Below are the code and all the weights of a small trained network. Each question names an input and a class and asks about switching units off, where a switched-off unit gives its printed mean instead of its output.

import numpy as np


def w(rows, s, z=0):
    codes = np.array(rows[::2]) - 128.0
    scale = np.full(codes.shape[1], s)
    scale[-1] = z or s
    return codes * scale


def norm(h):
    return h / np.sqrt((h * h).mean(-1, keepdims=True) + 1e-5)


def f(y):
    return y / 2 * (1 + np.tanh(0.7978845608 * (y + 0.044715 * y**3)))


def log_softmax(a):
    a = a - a.max(-1, keepdims=True)
    return a - np.log(np.exp(a).sum(-1, keepdims=True))


def net(x, mask):
    res = np.array(x, float).reshape(1, 3) / 4 @ E
    u = 0
    for l in range(4):
        y = f(norm(res) @ A[l][:, :-1].T + A[l][:, -1])
        res = res + np.where(mask[u : u + 9], y, B[l][:, -1]) @ B[l][:, :-1]
        u += 9
    return log_softmax(norm(res)[-1] @ U[:, :-1].T + U[:, -1])


A, B = {}, {}
E = w([
[102,97,133,207,157,78,177,59,133,225,77],'x0',
[137,117,181,124,157,68,109,13,66,78,212],'x1',
[51,113,7,133,189,87,27,115,175,100,98],'x2',
],0.002)
A[0] = w([
[60,75,69,111,198,83,4,140,188,114,102,143],'L0N0',
[147,131,166,154,150,108,117,51,70,95,194,83],'L0N1',
[144,144,103,69,74,170,118,171,133,27,184,66],'L0N2',
[83,15,109,222,142,77,211,78,118,211,80,192],'L0N3',
[109,87,125,135,69,113,154,116,157,82,125,129],'L0N4',
[110,193,181,148,149,120,103,148,141,150,138,39],'L0N5',
[211,156,232,119,26,166,221,159,98,171,148,251],'L0N6',
[168,132,129,179,141,169,95,170,135,137,91,88],'L0N7',
[137,119,140,123,94,112,101,122,107,122,92,114],'L0N8',
],0.0018,0.0015)
B[0] = w([
[232,233,188,174,120,147,128,120,128,41,56,183],'L0N0',
[147,144,58,57,93,94,112,120,160,138,138,148],'L0N1',
[93,179,122,169,231,201,83,114,87,251,159,138],'L0N2',
[136,182,103,108,149,237,52,164,112,106,190,223],'L0N3',
[121,135,123,133,121,149,128,114,117,126,129,128],'L0N4',
[104,94,157,159,110,120,145,147,141,143,152,104],'L0N5',
[144,187,65,143,173,113,78,116,163,52,68,252],'L0N6',
[112,117,111,76,110,87,124,134,143,150,156,122],'L0N7',
[110,128,139,142,107,133,118,125,106,128,123,124],'L0N8',
],0.0021,0.0024)
A[1] = w([
[119,125,155,130,101,136,130,156,149,87,138,69],'L1N0',
[153,133,246,111,33,157,242,138,107,152,156,18],'L1N1',
[105,28,89,117,57,155,166,180,164,207,88,34],'L1N2',
[167,174,132,122,186,96,88,45,63,85,175,198],'L1N3',
[142,126,131,119,100,129,117,128,125,117,128,106],'L1N4',
[129,64,145,200,161,73,149,80,151,252,85,39],'L1N5',
[163,188,112,137,156,174,122,168,143,146,68,111],'L1N6',
[173,115,234,92,14,166,240,131,111,160,141,30],'L1N7',
[101,69,142,227,161,81,172,76,116,248,88,6],'L1N8',
],0.0026,0.0011)
B[1] = w([
[118,138,126,120,133,116,92,113,67,176,132,118],'L1N0',
[156,149,32,198,224,56,39,124,114,72,76,152],'L1N1',
[126,176,127,39,77,70,182,141,169,128,133,132],'L1N2',
[74,108,118,131,70,145,170,174,191,189,81,255],'L1N3',
[105,128,135,151,150,113,112,157,104,171,133,125],'L1N4',
[96,232,114,67,123,235,87,142,79,107,199,149],'L1N5',
[62,119,164,136,68,89,164,42,144,152,151,199],'L1N6',
[163,139,57,180,196,99,51,100,150,61,42,157],'L1N7',
[109,238,118,53,140,252,58,150,32,79,254,154],'L1N8',
],0.0024,0.0026)
A[2] = w([
[142,135,124,133,113,124,154,107,121,124,141,118],'L2N0',
[148,131,147,19,158,209,49,249,72,67,229,99],'L2N1',
[126,140,110,116,159,156,118,112,108,160,128,124],'L2N2',
[138,68,156,127,148,56,104,77,76,93,176,1],'L2N3',
[121,119,241,195,79,165,132,123,97,110,70,126],'L2N4',
[241,151,200,136,151,123,213,157,33,170,131,76],'L2N5',
[116,70,175,122,159,53,131,20,74,92,252,101],'L2N6',
[99,166,160,155,87,132,213,97,181,172,117,176],'L2N7',
[153,85,66,133,126,177,135,183,146,130,85,114],'L2N8',
],0.0024,0.0018)
B[2] = w([
[112,116,133,126,128,150,79,153,160,138,128,119],'L2N0',
[92,170,130,151,145,172,155,39,72,197,163,225],'L2N1',
[116,117,135,121,95,148,149,130,124,88,126,136],'L2N2',
[109,179,50,136,95,148,157,186,193,144,86,79],'L2N3',
[131,95,133,106,142,125,110,145,120,161,159,148],'L2N4',
[104,104,89,155,163,133,61,121,164,71,82,101],'L2N5',
[129,189,134,55,25,122,168,252,191,202,37,188],'L2N6',
[166,85,170,89,116,113,107,142,103,130,153,246],'L2N7',
[115,148,179,123,114,78,156,99,110,141,156,174],'L2N8',
],0.0034,0.0013)
A[3] = w([
[111,102,106,107,87,141,232,243,175,203,96,9],'L3N0',
[88,117,79,99,130,110,100,128,165,117,96,185],'L3N1',
[162,3,170,136,144,99,92,98,131,159,217,146],'L3N2',
[217,155,138,151,142,142,183,138,101,129,135,114],'L3N3',
[135,160,135,132,128,72,95,118,88,71,158,173],'L3N4',
[141,4,179,128,148,82,135,104,76,139,168,157],'L3N5',
[92,123,46,209,195,47,78,79,154,30,59,78],'L3N6',
[121,157,123,65,55,98,181,222,156,183,104,57],'L3N7',
[102,179,84,149,170,231,118,88,58,191,199,67],'L3N8',
],0.003,0.0011)
B[3] = w([
[150,169,152,31,43,37,105,118,145,139,102,213],'L3N0',
[233,140,212,123,111,153,150,67,52,127,114,166],'L3N1',
[214,99,70,84,155,143,148,117,102,125,191,144],'L3N2',
[56,78,138,174,167,133,43,84,145,97,85,145],'L3N3',
[121,54,108,125,121,118,124,156,191,177,84,145],'L3N4',
[216,83,63,96,147,163,154,148,137,125,203,137],'L3N5',
[255,95,211,219,199,128,92,167,110,55,60,254],'L3N6',
[164,107,143,61,52,93,78,84,154,165,74,241],'L3N7',
[100,204,126,113,109,189,120,73,107,132,225,245],'L3N8',
],0.0026,0.0023)
U = w([
[190,123,158,236,214,120,73,136,124,40,38,179],'0',
[124,156,148,34,26,78,119,144,164,169,71,172],'1',
[35,221,120,133,146,222,114,84,82,139,230,182],'2',
[203,21,84,90,162,122,171,143,124,135,230,116],'3',
[6,63,88,181,166,82,228,187,121,129,153,2],'4',
[2,57,97,163,173,80,177,160,130,132,154,24],'5',
],0.0072,0.0033)

Each question gives the input, the list of numbers given to net, and the class t.
The units are the neurons (one row each of A and B). Each row of codes is followed by its name. A weight is (code - 128) times the scale printed after its matrix; where a second scale follows, it is the last column's (A, B and U).
mask holds one flag per neuron, layer by layer. A switched-off neuron (its flag False) gives its mean, the last column of its row in B, instead of its output. The means were averaged over made-up inputs and are rounded, as every weight is.
A unit's drop is (log p(t) with every unit on - log p(t) with that unit switched off) / (log p(t) with every unit on - log p(t) with every unit switched off).
The circuit of an input: a set's keep is (log p(t) with only the set's units on - log p(t) with every unit switched off) / (log p(t) with every unit on - log p(t) with every unit switched off). Starting from the 12 units with the biggest drops (on a tie, the unit counted first), units are removed one at a time, each time the one whose removal leaves the highest keep (on an exact tie, the one counted first), for as long as the keep stays at least 0.8.
units of the circuit, in order: the units of the circuit, biggest drop first
unit that matters most: the unit with the biggest drop
k most important neurons: the k neurons with the biggest drops, biggest first
k most important neurons of layer l: the k neurons of layer l with the biggest drops, biggest first
drop of u: that unit's drop, to one decimal
input [-3,-2,-3], class 3: 3 most important neurons of layer 1 => [L1N8 L1N6 L1N5]
input [3,7,-6], class 1: 3 most important neurons => [L2N6 L0N0 L1N3]
input [-3,-2,2], class 3: 2 most important neurons => [L0N3 L1N8]
input [-8,-7,8], class 0: 2 most important neurons => [L2N6 L1N8]
input [0,5,-4], class 1: 4 most important neurons => [L2N6 L0N0 L0N6 L0N1]
input [0,3,2], class 3: unit that matters most => L1N3
input [3,1,3], class 3: 2 most important neurons of layer 1 => [L1N1 L1N7]
input [-7,0,-7], class 0: units of the circuit, in order => [L1N7 L1N1]
input [8,7,-2], class 2: 3 most important neurons => [L1N8 L1N5 L1N6]
input [2,1,1], class 3: 2 most important neurons => [L0N3 L2N6]
input [7,8,6], class 1: 2 most important neurons => [L2N6 L0N6]
input [7,7,-4], class 1: 3 most important neurons => [L2N6 L0N2 L0N1]
input [7,1,5], class 2: 3 most important neurons => [L0N6 L1N8 L1N5]
input [8,7,7], class 2: units of the circuit, in order => [L1N8 L1N5]
input [-6,-4,-1], class 2: units of the circuit, in order => [L2N1]
input [-3,-2,0], class 3: 4 most important neurons => [L0N3 L1N8 L1N6 L1N5]
input [-7,-2,-6], class 2: 4 most important neurons => [L2N1 L0N2 L0N6 L0N0]
input [3,3,1], class 3: 2 most important neurons of layer 0 => [L0N3 L0N2]
input [-7,-6,-5], class 2: 2 most important neurons of layer 2 => [L2N1 L2N6]
input [0,-5,6], class 0: 3 most important neurons => [L2N6 L1N3 L3N6]
input [-5,-2,4], class 2: 3 most important neurons => [L0N6 L2N1 L1N7]
input [7,1,-5], class 2: units of the circuit, in order => [L1N8]
input [-4,1,4], class 0: 2 most important neurons of layer 0 => [L0N3 L0N0]
input [0,0,1], class 3: 2 most important neurons of layer 2 => [L2N4 L2N7]
input [-5,5,-6], class 0: drop of L0N3 => 1.3
input [3,8,-4], class 1: drop of L2N6 => 3.1
